[[137 123 125 104 129 147 143 137 107 113 130]
 [121 131 132 118 139 130 115 134 131 138 134]
 [130 128 134 122 132 137 138 136 122 128 128]
 [141 127 115 108 119 140 131 128 119 100 125]
 [120 109 107 107 138 150 139 129 102 123 126]
 [109 113 114 125 144 143 131 122 108 135 121]
 [110 115 111 126 142 139 128 119 115 131 116]
 [138 130 123 127 120 122 120 131 130 115 133]]
->
[[130 113 107 137 143 147 129 104 125 123 137]
 [134 138 131 134 115 130 139 118 132 131 121]
 [128 128 122 136 138 137 132 122 134 128 130]
 [125 100 119 128 131 140 119 108 115 127 141]
 [126 123 102 129 139 150 138 107 107 109 120]
 [121 135 108 122 131 143 144 125 114 113 109]
 [116 131 115 119 128 139 142 126 111 115 110]
 [133 115 130 131 120 122 120 127 123 130 138]]

[[150 112 117 122 115 141 122 140 128 112 138 125 138]
 [128 125 126 140 114 125 130 123 117 134 128 126 133]]
->
[[138 125 138 112 128 140 122 141 115 122 117 112 150]
 [133 126 128 134 117 123 130 125 114 140 126 125 128]]

[[102 127]
 [109 122]
 [105 135]
 [142 145]
 [135 125]
 [141 109]
 [154 134]]
->
[[127 102]
 [122 109]
 [135 105]
 [145 142]
 [125 135]
 [109 141]
 [134 154]]

[[133 114 122 128 133 107 111 132 124]
 [114 113 133 120 117 133 143 140 138]]
->
[[124 132 111 107 133 128 122 114 133]
 [138 140 143 133 117 120 133 113 114]]

[[109 125 118 123 137 121 140 147]
 [125 123 136 125 105 118 118 136]
 [133 129 144 115 146 137 132 123]
 [142 111 137 135 134 130 124 119]
 [135 124 131 118 148 125 132 120]
 [106 119 137 121 110 135 133 133]
 [133 102 142 139 126 124 121 112]
 [128 118 139 152 133 142 106 143]
 [135 120 127 133 124 140 120 124]
 [135 111 128 143 120 136 132 123]]
->
[[147 140 121 137 123 118 125 109]
 [136 118 118 105 125 136 123 125]
 [123 132 137 146 115 144 129 133]
 [119 124 130 134 135 137 111 142]
 [120 132 125 148 118 131 124 135]
 [133 133 135 110 121 137 119 106]
 [112 121 124 126 139 142 102 133]
 [143 106 142 133 152 139 118 128]
 [124 120 140 124 133 127 120 135]
 [123 132 136 120 143 128 111 135]]

[[156 136 143]
 [137 151 113]
 [110 125 116]
 [133 137 144]
 [127 124 117]
 [111 133 109]
 [134 144 124]
 [122 122 108]]
->
[[143 136 156]
 [113 151 137]
 [116 125 110]
 [144 137 133]
 [117 124 127]
 [109 133 111]
 [124 144 134]
 [108 122 122]]

[[122 136 127 143 117 133 128 131 126 151 111 134 105 107 140 120]
 [134 140 144 120 143 133 150 122 115 142 112 115 118 147 124 150]
 [138 136 134 151 124 131 114 149 113 151 146 148 113 123 120 130]
 [118 147 106 131 106 109 133 110 140 110 148 109 112 117 150 149]
 [144 114 136 122 126 123 132 151 120 108 105 144 107 134 111 150]]
->
[[120 140 107 105 134 111 151 126 131 128 133 117 143 127 136 122]
 [150 124 147 118 115 112 142 115 122 150 133 143 120 144 140 134]
 [130 120 123 113 148 146 151 113 149 114 131 124 151 134 136 138]
 [149 150 117 112 109 148 110 140 110 133 109 106 131 106 147 118]
 [150 111 134 107 144 105 108 120 151 132 123 126 122 136 114 144]]

[[138 128 130 139 107]
 [134 131 129 138 128]
 [115 117 138 140 138]
 [119 121 136 136 134]
 [121 122 135 134 133]]
->
[[107 139 130 128 138]
 [128 138 129 131 134]
 [138 140 138 117 115]
 [134 136 136 121 119]
 [133 134 135 122 121]]
